Below are the code and all the weights of a small trained network. Each question names an input and a target symbol and asks about switching units off, where a switched-off unit gives its printed mean instead of its output.

import numpy as np


def w(rows, s, z=0):
    codes = np.array(rows[::2]) - 128.0
    scale = np.full(codes.shape[1], s)
    scale[-1] = z or s
    return codes * scale


def f(y):
    return np.maximum(y, 0)


def softmax(a):
    e = np.exp(a - a.max(-1, keepdims=True))
    return e / e.sum(-1, keepdims=True)


def log_softmax(a):
    a = a - a.max(-1, keepdims=True)
    return a - np.log(np.exp(a).sum(-1, keepdims=True))


def net(x, mask):
    ids = ['ΘΛΞΩαβηπτψ'.index(c) for c in x.split()]
    T = len(ids)
    res = E[ids] + P[:T]
    r = res
    for j in range(2):
        rows = slice(2 * j, 2 * j + 2)
        q, k, v = (r @ M[0][rows].T for M in (Q, K, V))
        z = softmax(np.where(np.tri(T) > 0, q @ k.T / 2**0.5, -1e9)) @ v
        o = O[0][rows]
        res = res + np.where(mask[j], z, o[:, -1]) @ o[:, :-1]
    y = f(res @ A[0][:, :-1].T + A[0][:, -1])
    res = res + np.where(mask[2:6], y, B[0][:, -1]) @ B[0][:, :-1]
    return log_softmax(res[-1] @ U[:, :-1].T + U[:, -1])


Q, K, V, O, A, B = {}, {}, {}, {}, {}, {}
E = w([
[75,160,67,128,138,74],'Θ',
[134,176,89,120,127,83],'Λ',
[149,110,182,110,28,134],'Ξ',
[53,201,150,114,252,198],'Ω',
[63,64,94,100,164,102],'α',
[153,102,74,157,104,106],'β',
[118,112,58,108,220,79],'η',
[95,93,184,34,129,104],'π',
[195,135,160,85,105,116],'τ',
[174,44,159,93,110,139],'ψ',
],0.017)
P = w([
[153,92,106,142,115,23],'0',
[147,94,53,76,106,74],'1',
[170,90,181,168,111,22],'2',
[164,101,65,52,95,110],'3',
[162,93,220,191,148,2],'4',
[169,112,94,61,79,152],'5',
[160,104,191,170,116,89],'6',
[155,105,135,122,115,117],'7',
[155,109,163,148,111,131],'8',
[162,118,163,141,110,134],'9',
[155,126,165,146,117,138],'10',
[163,142,161,143,123,145],'11',
[164,147,161,147,133,147],'12',
[160,126,153,146,130,128],'13',
],0.0089)
Q[0] = w([
[92,124,169,247,133,93],'head 0',
[184,119,231,96,205,61],'head 0',
[78,104,159,219,177,204],'head 1',
[146,130,221,194,147,7],'head 1',
],0.017)
K[0] = w([
[148,114,57,54,89,142],'head 0',
[100,174,124,134,155,253],'head 0',
[160,114,76,48,82,69],'head 1',
[121,148,72,79,112,234],'head 1',
],0.02)
V[0] = w([
[229,166,163,86,86,122],'head 0',
[234,143,108,119,212,140],'head 0',
[126,252,91,131,99,65],'head 1',
[194,84,59,232,126,149],'head 1',
],0.019)
O[0] = w([
[47,143,84,139,15,249,107],'head 0',
[223,25,27,28,134,182,243],'head 0',
[179,216,159,133,1,210,54],'head 1',
[205,33,207,212,246,148,1],'head 1',
],0.0099,0.005)
A[0] = w([
[144,7,48,155,45,74,174],'neuron 0',
[160,88,38,250,60,87,51],'neuron 1',
[77,59,220,148,111,218,18],'neuron 2',
[107,3,98,254,131,147,250],'neuron 3',
],0.0097,0.0014)
B[0] = w([
[97,60,195,254,140,192,253],'neuron 0',
[210,120,15,77,172,168,163],'neuron 1',
[202,185,4,111,194,103,166],'neuron 2',
[72,192,177,41,100,98,213],'neuron 3',
],0.011,0.018)
U = w([
[193,95,160,61,118,163,125],'Θ',
[180,43,193,173,155,139,109],'Λ',
[139,170,244,191,117,152,232],'Ξ',
[131,36,129,40,131,122,3],'Ω',
[122,90,92,170,186,173,101],'α',
[117,101,105,206,211,71,149],'β',
[84,205,103,196,218,149,139],'η',
[60,99,173,110,211,180,152],'π',
[139,175,165,65,254,197,149],'τ',
[74,113,119,150,124,96,120],'ψ',
],0.0055)

Each question gives the input, a string of symbols that net reads in full, and the target symbol t.
The units are the heads (2 rows each of Q, K, V and O) and the neurons (one row each of A and B). Each row of codes is followed by its name. A weight is (code - 128) times the scale printed after its matrix; where a second scale follows, it is the last column's (O, A, B and U).
mask holds one flag per unit, heads first, then neurons. A switched-off unit (its flag False) gives its mean, the last column of its rows in O or B, instead of its output. The means were averaged over made-up inputs and are rounded, as every weight is.
A unit's drop is (log p(t) with every unit on - log p(t) with that unit switched off) / (log p(t) with every unit on - log p(t) with every unit switched off).
The circuit of an input: a set's keep is (log p(t) with only the set's units on - log p(t) with every unit switched off) / (log p(t) with every unit on - log p(t) with every unit switched off). Starting from all 6 units, units are removed one at a time, each time the one whose removal leaves the highest keep (on an exact tie, the one counted first), for as long as the keep stays at least 0.8.
circuit, biggest first: the units of the circuit, biggest drop first
most important unit: the unit with the biggest drop
k most important neurons: the k neurons with the biggest drops, biggest first
heads that matter: for each layer, one digit per head in row order, 1 if its drop is at least 0.15 and else 0, layers parted by /
input Θ α β, target β: heads that matter : 10
input ψ Λ τ β β, target τ: heads that matter : 01
input β Ω τ Λ π Λ η η τ η π τ β τ, target Θ: heads that matter : 11
input τ τ τ Ξ Λ ψ η ψ Θ β Ω π β π, target Ω: most important unit : head 1
input ψ Λ Λ β β β Ξ, target τ: circuit, biggest first : [head 1; neuron 2; neuron 3]
input ψ Λ τ π, target α: heads that matter : 10
input α Θ τ τ, target α: circuit, biggest first : [head 0; neuron 3; neuron 0]
input ψ ψ τ π ψ π, target π: circuit, biggest first : [head 1; neuron 3; head 0]
input τ τ Λ τ β η β ψ, target τ: circuit, biggest first : [head 1; neuron 3; neuron 2]
input β α π β π, target τ: 2 most important neurons : [neuron 0; neuron 2]
input Λ α Λ, target β: circuit, biggest first : [head 0; head 1]
input Θ η Ξ Λ η, target Θ: 2 most important neurons : [neuron 0; neuron 1]
input ψ β Λ π, target Θ: circuit, biggest first : [head 1; neuron 0]
input β η π, target Λ: most important unit : head 0
input ψ τ Λ Θ η π ψ η β β β β Λ, target τ: circuit, biggest first : [head 1; neuron 0]
input ψ ψ τ ψ ψ η ψ Θ π τ Ξ, target α: circuit, biggest first : [head 0; neuron 2; neuron 3]
input α η Λ β, target Θ: circuit, biggest first : [head 1; neuron 1]
input η α η ψ π Λ β τ Λ τ, target α: circuit, biggest first : [head 0; neuron 3]
input τ η β α, target τ: circuit, biggest first : [head 1; neuron 3; neuron 2]
input β τ ψ, target α: 3 most important neurons : [neuron 0; neuron 2; neuron 1]
input α β η π Ξ Ξ Ξ ψ π ψ Ξ Ξ π, target η: circuit, biggest first : [head 0; neuron 2]
input β Θ ψ ψ ψ, target π: circuit, biggest first : [head 1; neuron 3; neuron 0]
input Θ ψ τ, target π: circuit, biggest first : [head 1; neuron 3; head 0]
input ψ τ Λ ψ Λ Θ β τ, target τ: most important unit : head 1
input ψ ψ Ξ, target π: 2 most important neurons : [neuron 3; neuron 0]
input Λ Ω ψ Λ η η π Ξ Ξ Λ Ξ Ξ β, target α: 2 most important neurons : [neuron 1; neuron 3]
input ψ τ τ ψ Ω Λ β ψ ψ, target Λ: 2 most important neurons : [neuron 0; neuron 3]
input ψ η ψ Ξ β ψ Θ, target π: most important unit : head 1
